Below are the code and all the weights of a small trained network. Each question names an input and a class and asks about switching units off, where a switched-off unit gives its printed mean instead of its output.

import numpy as np


def w(rows, s, z=0):
    codes = np.array(rows[::2]) - 128.0
    scale = np.full(codes.shape[1], s)
    scale[-1] = z or s
    return codes * scale


def norm(h):
    return h / np.sqrt((h * h).mean(-1, keepdims=True) + 1e-5)


def f(y):
    return y / 2 * (1 + np.tanh(0.7978845608 * (y + 0.044715 * y**3)))


def log_softmax(a):
    a = a - a.max(-1, keepdims=True)
    return a - np.log(np.exp(a).sum(-1, keepdims=True))


def net(x, mask):
    res = np.array(x, float).reshape(1, 5) / 4 @ E
    u = 0
    for l in range(3):
        y = f(norm(res) @ A[l][:, :-1].T + A[l][:, -1])
        res = res + np.where(mask[u : u + 7], y, B[l][:, -1]) @ B[l][:, :-1]
        u += 7
    return log_softmax(norm(res)[-1] @ U[:, :-1].T + U[:, -1])


A, B = {}, {}
E = w([
[44,254,172],'x0',
[157,130,176],'x1',
[175,136,101],'x2',
[67,112,167],'x3',
[50,110,174],'x4',
],0.0061)
A[0] = w([
[82,92,173,188],'L0N0',
[125,134,102,36],'L0N1',
[115,136,122,104],'L0N2',
[60,116,36,63],'L0N3',
[155,130,97,251],'L0N4',
[142,153,115,217],'L0N5',
[6,87,99,183],'L0N6',
],0.016,0.0013)
B[0] = w([
[131,165,33,197],'L0N0',
[44,92,186,127],'L0N1',
[178,82,163,130],'L0N2',
[183,134,254,190],'L0N3',
[165,195,104,171],'L0N4',
[77,210,218,146],'L0N5',
[201,153,111,253],'L0N6',
],0.0082,0.0066)
A[1] = w([
[70,154,98,90],'L1N0',
[198,142,185,168],'L1N1',
[9,134,9,250],'L1N2',
[191,144,213,146],'L1N3',
[47,143,150,139],'L1N4',
[187,50,146,98],'L1N5',
[100,139,25,115],'L1N6',
],0.011,0.0023)
B[1] = w([
[119,103,146,135],'L1N0',
[148,14,142,255],'L1N1',
[244,57,181,182],'L1N2',
[190,155,217,242],'L1N3',
[184,102,73,144],'L1N4',
[58,97,93,215],'L1N5',
[146,254,170,171],'L1N6',
],0.0065,0.0045)
A[2] = w([
[118,41,111,108],'L2N0',
[211,127,217,109],'L2N1',
[151,191,123,70],'L2N2',
[172,128,161,74],'L2N3',
[58,248,222,250],'L2N4',
[113,199,151,177],'L2N5',
[124,168,187,121],'L2N6',
],0.013,0.0024)
B[2] = w([
[189,77,82,158],'L2N0',
[187,206,255,254],'L2N1',
[142,136,159,170],'L2N2',
[101,141,106,171],'L2N3',
[143,65,18,230],'L2N4',
[54,106,100,177],'L2N5',
[197,21,111,172],'L2N6',
],0.0066,0.0095)
U = w([
[118,61,55,217],'0',
[156,68,247,183],'1',
[172,140,150,3],'2',
[149,149,149,214],'3',
],0.011,0.00046)

Each question gives the input, the list of numbers given to net, and the class t.
The units are the neurons (one row each of A and B). Each row of codes is followed by its name. A weight is (code - 128) times the scale printed after its matrix; where a second scale follows, it is the last column's (A, B and U).
mask holds one flag per neuron, layer by layer. A switched-off neuron (its flag False) gives its mean, the last column of its row in B, instead of its output. The means were averaged over made-up inputs and are rounded, as every weight is.
A unit's drop is (log p(t) with every unit on - log p(t) with that unit switched off) / (log p(t) with every unit on - log p(t) with every unit switched off).
The circuit of an input: a set's keep is (log p(t) with only the set's units on - log p(t) with every unit switched off) / (log p(t) with every unit on - log p(t) with every unit switched off). Starting from the 12 units with the biggest drops (on a tie, the unit counted first), units are removed one at a time, each time the one whose removal leaves the highest keep (on an exact tie, the one counted first), for as long as the keep stays at least 0.8.
units of the circuit, in order: the units of the circuit, biggest drop first
unit that matters most: the unit with the biggest drop
k most important neurons: the k neurons with the biggest drops, biggest first
top k neurons in layer l: the k neurons of layer l with the biggest drops, biggest first
drop of u: that unit's drop, to one decimal
input [6,0,2,6,1], class 0: unit that matters most : L2N4
input [8,8,-2,0,-6], class 0: units of the circuit, in order : [L2N4 L0N3 L0N6]
input [-5,-2,3,1,0], class 0: units of the circuit, in order : [L2N1 L0N6 L1N5]
input [6,5,-4,6,-4], class 0: units of the circuit, in order : [L2N4 L0N3]
input [-8,-1,3,-2,7], class 0: units of the circuit, in order : [L2N1 L1N5 L0N3]
input [-4,-8,-7,1,-8], class 1: top 3 neurons in layer 0 : [L0N3 L0N0 L0N6]
input [5,0,5,-3,5], class 0: top 2 neurons in layer 2 : [L2N4 L2N5]
input [6,0,5,-3,-1], class 0: 3 most important neurons : [L2N4 L0N3 L0N6]
input [7,-5,1,-3,-4], class 0: top 2 neurons in layer 2 : [L2N4 L2N5]
input [-4,-1,2,1,-1], class 0: top 2 neurons in layer 0 : [L0N0 L0N3]
input [7,1,7,-5,-5], class 0: top 3 neurons in layer 0 : [L0N3 L0N6 L0N5]
input [-2,-2,6,6,8], class 3: 3 most important neurons : [L0N0 L0N6 L2N4]
input [-3,-1,-2,-1,7], class 3: top 3 neurons in layer 2 : [L2N4 L2N6 L2N0]
input [-2,-6,6,-1,0], class 1: top neuron in layer 0 : [L0N3]
input [4,-7,1,-7,1], class 1: 2 most important neurons : [L0N3 L0N0]
input [-4,-4,-8,1,7], class 3: 4 most important neurons : [L0N0 L2N4 L0N6 L1N6]
input [-5,-2,2,0,3], class 0: 2 most important neurons : [L2N1 L1N5]
input [-3,-6,0,-6,1], class 1: drop of L0N0 : 0.2
input [0,-8,3,-5,-1], class 1: drop of L1N0 : 0.0
input [0,-8,6,-8,4], class 1: drop of L0N3 : 1.2
